Here is a tiny trained network, its code and every weight. The questions are about switching its units off for an input and a class, where a switched-off unit gives its printed mean instead of its output.

import numpy as np


def w(rows, s, z=0):
    codes = np.array(rows[::2]) - 128.0
    scale = np.full(codes.shape[1], s)
    scale[-1] = z or s
    return codes * scale


def f(y):
    return np.maximum(y, 0)


def log_softmax(a):
    a = a - a.max(-1, keepdims=True)
    return a - np.log(np.exp(a).sum(-1, keepdims=True))


def net(x, mask):
    res = np.array(x, float).reshape(1, 8) / 4 @ E
    y = f(res @ A[0][:, :-1].T + A[0][:, -1])
    res = res + np.where(mask, y, B[0][:, -1]) @ B[0][:, :-1]
    return log_softmax(res[-1] @ U[:, :-1].T + U[:, -1])


A, B = {}, {}
E = w([
[145,202,249,126,191,62,176,130,180,229,254],'x0',
[104,118,209,19,91,254,60,96,58,101,143],'x1',
[141,122,109,243,181,107,106,155,43,153,168],'x2',
[143,54,200,171,123,62,124,106,179,103,32],'x3',
[118,169,152,93,220,209,215,99,58,123,74],'x4',
[241,185,135,173,97,114,228,46,120,88,71],'x5',
[55,182,140,154,122,109,207,112,119,210,85],'x6',
[151,244,125,58,62,115,102,204,148,54,62],'x7',
],0.0074)
A[0] = w([
[86,84,62,165,104,134,153,119,130,132,172,168],'neuron 0',
[127,102,196,62,67,167,169,75,115,102,84,187],'neuron 1',
[111,202,105,87,96,161,242,134,108,135,223,192],'neuron 2',
[136,116,105,147,137,56,2,150,195,177,133,253],'neuron 3',
[120,162,141,225,161,148,167,99,112,156,162,242],'neuron 4',
[87,41,101,154,149,170,64,145,57,103,115,174],'neuron 5',
[145,175,164,121,215,115,228,105,70,154,143,213],'neuron 6',
[60,41,159,97,125,193,133,110,58,120,113,202],'neuron 7',
[230,185,86,184,89,88,174,132,144,49,50,201],'neuron 8',
[105,124,191,33,122,126,80,144,99,78,163,148],'neuron 9',
[160,58,123,63,79,188,34,153,113,156,137,236],'neuron 10',
],0.0086,0.0036)
B[0] = w([
[120,70,66,103,123,79,94,90,116,124,155,175],'neuron 0',
[153,131,155,113,100,168,160,90,193,136,66,213],'neuron 1',
[133,175,53,4,166,112,76,120,163,198,104,227],'neuron 2',
[67,103,140,160,91,68,157,208,153,110,177,216],'neuron 3',
[167,100,153,105,183,64,92,114,120,184,146,223],'neuron 4',
[187,75,94,174,168,162,150,108,64,65,183,206],'neuron 5',
[104,136,170,100,216,118,31,94,137,185,96,247],'neuron 6',
[208,87,133,147,121,189,143,61,90,150,138,222],'neuron 7',
[130,178,112,141,134,51,118,130,126,68,73,244],'neuron 8',
[129,153,158,102,87,205,115,169,170,108,134,203],'neuron 9',
[161,98,83,79,58,158,145,138,142,95,152,226],'neuron 10',
],0.011,0.013)
U = w([
[122,179,108,72,196,150,88,104,157,213,177,186],'0',
[150,84,200,89,90,208,210,45,189,128,93,31],'1',
[171,197,94,144,115,54,162,101,153,53,42,86],'2',
[185,80,44,161,164,171,166,51,55,99,210,4],'3',
[120,133,184,97,66,188,50,208,170,73,254,90],'4',
[79,34,129,205,113,21,168,166,193,143,189,147],'5',
[140,97,218,179,216,101,116,109,130,146,119,49],'6',
],0.0089,0.0015)

Each question gives the input, the list of numbers given to net, and the class t.
The units are the neurons (one row each of A and B). Each row of codes is followed by its name. A weight is (code - 128) times the scale printed after its matrix; where a second scale follows, it is the last column's (A, B and U).
mask holds one flag per neuron, in row order. A switched-off neuron (its flag False) gives its mean, the last column of its row in B, instead of its output. The means were averaged over made-up inputs and are rounded, as every weight is.
A unit's drop is (log p(t) with every unit on - log p(t) with that unit switched off) / (log p(t) with every unit on - log p(t) with every unit switched off).
The circuit of an input: a set's keep is (log p(t) with only the set's units on - log p(t) with every unit switched off) / (log p(t) with every unit on - log p(t) with every unit switched off). Starting from all 11 units, units are removed one at a time, each time the one whose removal leaves the highest keep (on an exact tie, the one counted first), for as long as the keep stays at least 0.8.
circuit, biggest first: the units of the circuit, biggest drop first
unit that matters most: the unit with the biggest drop
k most important neurons: the k neurons with the biggest drops, biggest first
drop when u is switched off: that unit's drop, to one decimal
input [0,8,6,5,2,1,4,-1], class 1: circuit, biggest first -> [neuron 1]
input [1,-1,-3,4,7,2,-4,-8], class 6: circuit, biggest first -> [neuron 6; neuron 2]
input [-1,1,6,4,3,-5,3,5], class 3: circuit, biggest first -> [neuron 6; neuron 5]
input [5,8,6,-2,0,-7,5,4], class 4: 2 most important neurons -> [neuron 9; neuron 10]
input [-2,7,4,-2,7,-7,-2,2], class 3: 2 most important neurons -> [neuron 5; neuron 7]
input [0,4,-4,6,-7,-4,7,-6], class 5: 2 most important neurons -> [neuron 3; neuron 2]
input [7,5,-5,4,3,7,4,-3], class 0: 2 most important neurons -> [neuron 6; neuron 2]
input [-4,5,7,-7,-5,1,-1,5], class 3: 3 most important neurons -> [neuron 5; neuron 3; neuron 6]
input [-8,5,4,1,1,2,0,5], class 3: 2 most important neurons -> [neuron 5; neuron 7]
input [-8,1,-5,3,-4,1,6,-6], class 3: 3 most important neurons -> [neuron 5; neuron 0; neuron 9]
input [-2,-7,-7,1,4,-8,-3,-6], class 5: 3 most important neurons -> [neuron 3; neuron 2; neuron 10]
input [6,8,5,5,2,2,-5,3], class 1: drop when neuron 1 is switched off -> 0.4
input [-1,-5,-1,-3,-5,5,-5,-7], class 5: drop when neuron 2 is switched off -> 0.0
input [0,-4,1,6,-7,-2,2,7], class 5: unit that matters most -> neuron 3
input [7,6,2,0,-1,2,-6,-4], class 4: drop when neuron 9 is switched off -> 1.2
